After every row comes roughly how far along a hidden order it lies, from 0 to 30.
In the rows, 128 means zero.
[142 104 158  89 128 111  90 123 127 123 163 114 123 108 106 109] : 13
[116  95 142 161 165 152 192 153 152 176 129 154 174 102 121 133] : 22
[112 100 176 199 169 159 205 164 174 219 134 172 176  90 123 135] : 28
[114 193 171 144 121 168 174 144 140 183 113 141 136 139 158 130] : 3
[118 172 166 121 114 130 146 133 131 162 127 136 138 154 148 127] : 7
[110 128 141 164 144 152 203 153 139 178 110 152 161 129 153 143] : 15
[138 114 173 118 140 128  72 136 151 134 177 125 129  78  82  97] : 18
[120 128 194 199 169 190 169 162 178 191 148 162 164  48 107 100] : 26
[144 123 180 101 132 125  76 129 139 128 166 117 123  97  85 101] : 13
[116 170 157 118 111 127 151 133 126 160 115 132 128 163 155 140] : 5
[126 178 155  96 101 120 119 122 111 127 126 117 120 164 142 122] : 1
[123  90 134 159 159 149 184 154 147 166 127 149 168 100 118 127] : 20
[137  90 142 180 158 147  96 135 157 133 144 140 141  67  99 101] : 30
[135  98 142 127 163 122 125 143 144 143 159 135 146  91 102 113] : 17
[105 178 173 171 136 180 198 158 148 185 110 157 157 119 157 126] : 13
[121 175 186 107 105 135 143 130 130 156 124 124 125 154 142 122] : 4
[137  95 164 130 138 111  45 129 154 105 183 119 123  84  79  92] : 25
[120 150 169 129 118 125 135 134 132 161 132 135 135 144 136 117] : 11
[140  97 162 113 139 110  72 128 143 124 173 117 124  94  84 101] : 19
[129 134 161 118 123 110 119 133 130 148 139 131 133 138 127 120] : 12
[137  88 125 154 168 129 127 142 144 124 146 138 148  79  99 112] : 23
[114  84 158 194 168 136 204 158 165 213 129 169 173  99 128 140] : 30
[136 100 169 123 141 116  52 131 153 125 181 123 125  82  84  95] : 22
[143  98 158 107 131 115  58 119 139 115 171 111 120 103  75 103] : 20
[142 111 158  82 123 100  77 117 125 114 168 105 124 110  93 105] : 12
[142 134 178 100 120 118  80 123 127 122 156 112 120 108  97  99] : 10
[111 185 167 162 126 178 196 148 145 182 100 150 145 128 163 130] : 8
[131  87 153 187 162 147 147 142 157 156 137 155 152  80 111 115] : 30
[144  87 143  98 128  93  52 117 135 107 171 108 120 110  84 108] : 21
[118 165 122 117 119 129 178 133 109 153  75 137 133 162 170 159] : 0
[109  89 128 158 158 143 215 157 141 179 116 152 173 123 143 140] : 18
[138  69 136 125 130  88  44 118 145  93 180 118 122 107  84 102] : 28
[139  92 119 164 155 126 108 128 150 108 148 132 132  82  94 107] : 30
[106  99 140 173 164 157 218 161 152 182 124 160 172 109 140 142] : 19
[141 133 179  89 113 110  68 118 120 118 153 107 116 115 103  99] : 9
[113 183 133 137 124 169 208 143 120 176  84 147 137 137 166 147] : 1
[120 186 185 101 105 148 120 130 128 154 135 124 127 153 144 118] : 0
[140  73 132 134 145  96  58 128 148  99 179 123 121  96  92  98] : 28
[137  91 142 123 146 106  70 132 143 119 174 126 128  83  83 101] : 23
[119 167 121 108 112 112 155 127 112 146 102 133 124 174 157 152] : 2
[115 187 150 143 123 171 195 143 127 176  90 146 140 139 166 142] : 4
[111 205 185 155 128 191 193 152 144 193 101 149 142 121 163 129] : 4
[115 180 155 133 114 145 166 137 127 173 104 140 136 151 160 136] : 5

Next part:
[119  86 128 144 122  97 133 141 134 125  92 113 103 127 134 125 160 120
 120 116 147 130  70 138 129 146 120 125 176 123 120 121 121 117  85 136
 124 142 141 169 168] : 30
[135 128 128 197 123 163 126 132 122 135  52 106 132 108 134 145 115 122
 135  77 101 135 124 154 130 135 157 129 143 127 141 136 136 124 102 104
 185 118 131 169 236] : 9
[124  87 120 255 132 165 118 143 129 136 108 126 133 126 142 146 142 125
 153 104 135 139 141 143 130 126 149 133 138 137 107 131 140 150  79  95
 177 118 135 158 246] : 19
[112 113 137 166 120 107 135 148 129 122  74 116 104 136 138 124 151 114
 134 105 130 131  71 149 141 138 128 129 177 128 115 111 124 124 100 133
 124 142 139 177 166] : 28
[124 140  90 222 117 125 147 126 128 129  93 172 123 155 133 141 152 137
 161  94 132 133 198 134 136 137 133 133 145 132 165 119 129 117 188 139
 162 121 124 144 144] : 14
[140 101 128 142 121 110 119 147 128 122 111 134 100 137 125 117 133 143
 142  91  92 145  70 148 159 136 103 151 110 115 118 136 131 118  99 118
 122 130 125 164 102] : 10
[117  91 114 255 131 166 142 131 133 133  64 105 135 137 139 140 135 128
 135 105 120 150 151 134 129 134 149 125 144 127 115 136 138 146  93 116
 170 118 133 171 238] : 21
[119  90  97 197 118 126 163 123 132 129  39 124 129 136 128 137 150 134
 132 106 106 129 174 117 125 145 126 123 147 123 118 140 133 136 148 130
 161 117 127 165 194] : 19
[130 170 136 138 124 151 126 127 132 121 150 162 109 126 140 137 143 142
 106 105 107 152 132 139 144 132 134 149 110 136 176 133 132  93 164 132
 138 129 128 170 119] : 7
[128 134 132 145 116 127 126 138 125 119  64 113 112 120 130 122 121 122
 120  87  97 146  61 157 157 139 124 145 162 124 132 131 129 123 104 131
 117 129 131 196 107] : 14
[107 106 125 255 128 138 119 162 124 126 155 142 117 119 132 145 147 121
 158 170 106 130  83 133 129 126 134 133  95 140 108 126 125 143 141 114
 140 126 139 140 141] : 17
[145  94  85 221 127 112 105 147 127 136 158 153 123 126 121 135 128 146
 172  96 152 126 111 156 124 128 119 136 112 119 107 132 127 128  61 116
 160 115 134 127 182] : 12
[140 144 156 122 121 152 126 137 121 122  65 124 117  99 129 141 117 127
 117 128  65 143  90 143 136 140 142 132  96 120 166 146 128 104 115 114
 163 117 126 180 116] : 0
[118 114 118 230 133 169 141 132 140 127 161 144 122 154 144 136 157 149
 134 116 133 156 179 128 140 131 135 138 110 132 129 132 136 127 146 122
 153 125 131 164 218] : 20
[135  86 129 165 114 115 125 148 119 122  74 125 110 108 119 134 132 137
 142 125  43 131  92 132 144 138 110 144  78 116 116 144 129 118 132 108
 144 117 125 170  88] : 2
[140 140 161  82 127 150 117 142 126 122  96 135 117  99 133 145 133 131
 111 145  72 135 124 138 119 142 150 131  77 123 163 140 124  83 153 113
 165 122 128 158 124] : 2
[117 146 122 223 119 153 119 145 121 127  99 124 124 118 136 134 129 113
 141  97 127 136  68 156 145 131 149 137 180 136 132 118 129 137 108 129
 130 133 137 170 157] : 18
[147  70 114 127 119  81 118 141 127 132 111 136 103 126 126 120 143 136
 156  90 108 121  96 142 137 141 120 144 126 111 100 135 129 123  88 109
 140 130 129 138 159] : 17
[123 113  91 189 130 165 148 135 138 129 101 143 129 165 140 136 150 144
 151 106 134 157 178 129 131 134 134 129 111 122 141 127 132 128 147 126
 164 121 125 165 216] : 20
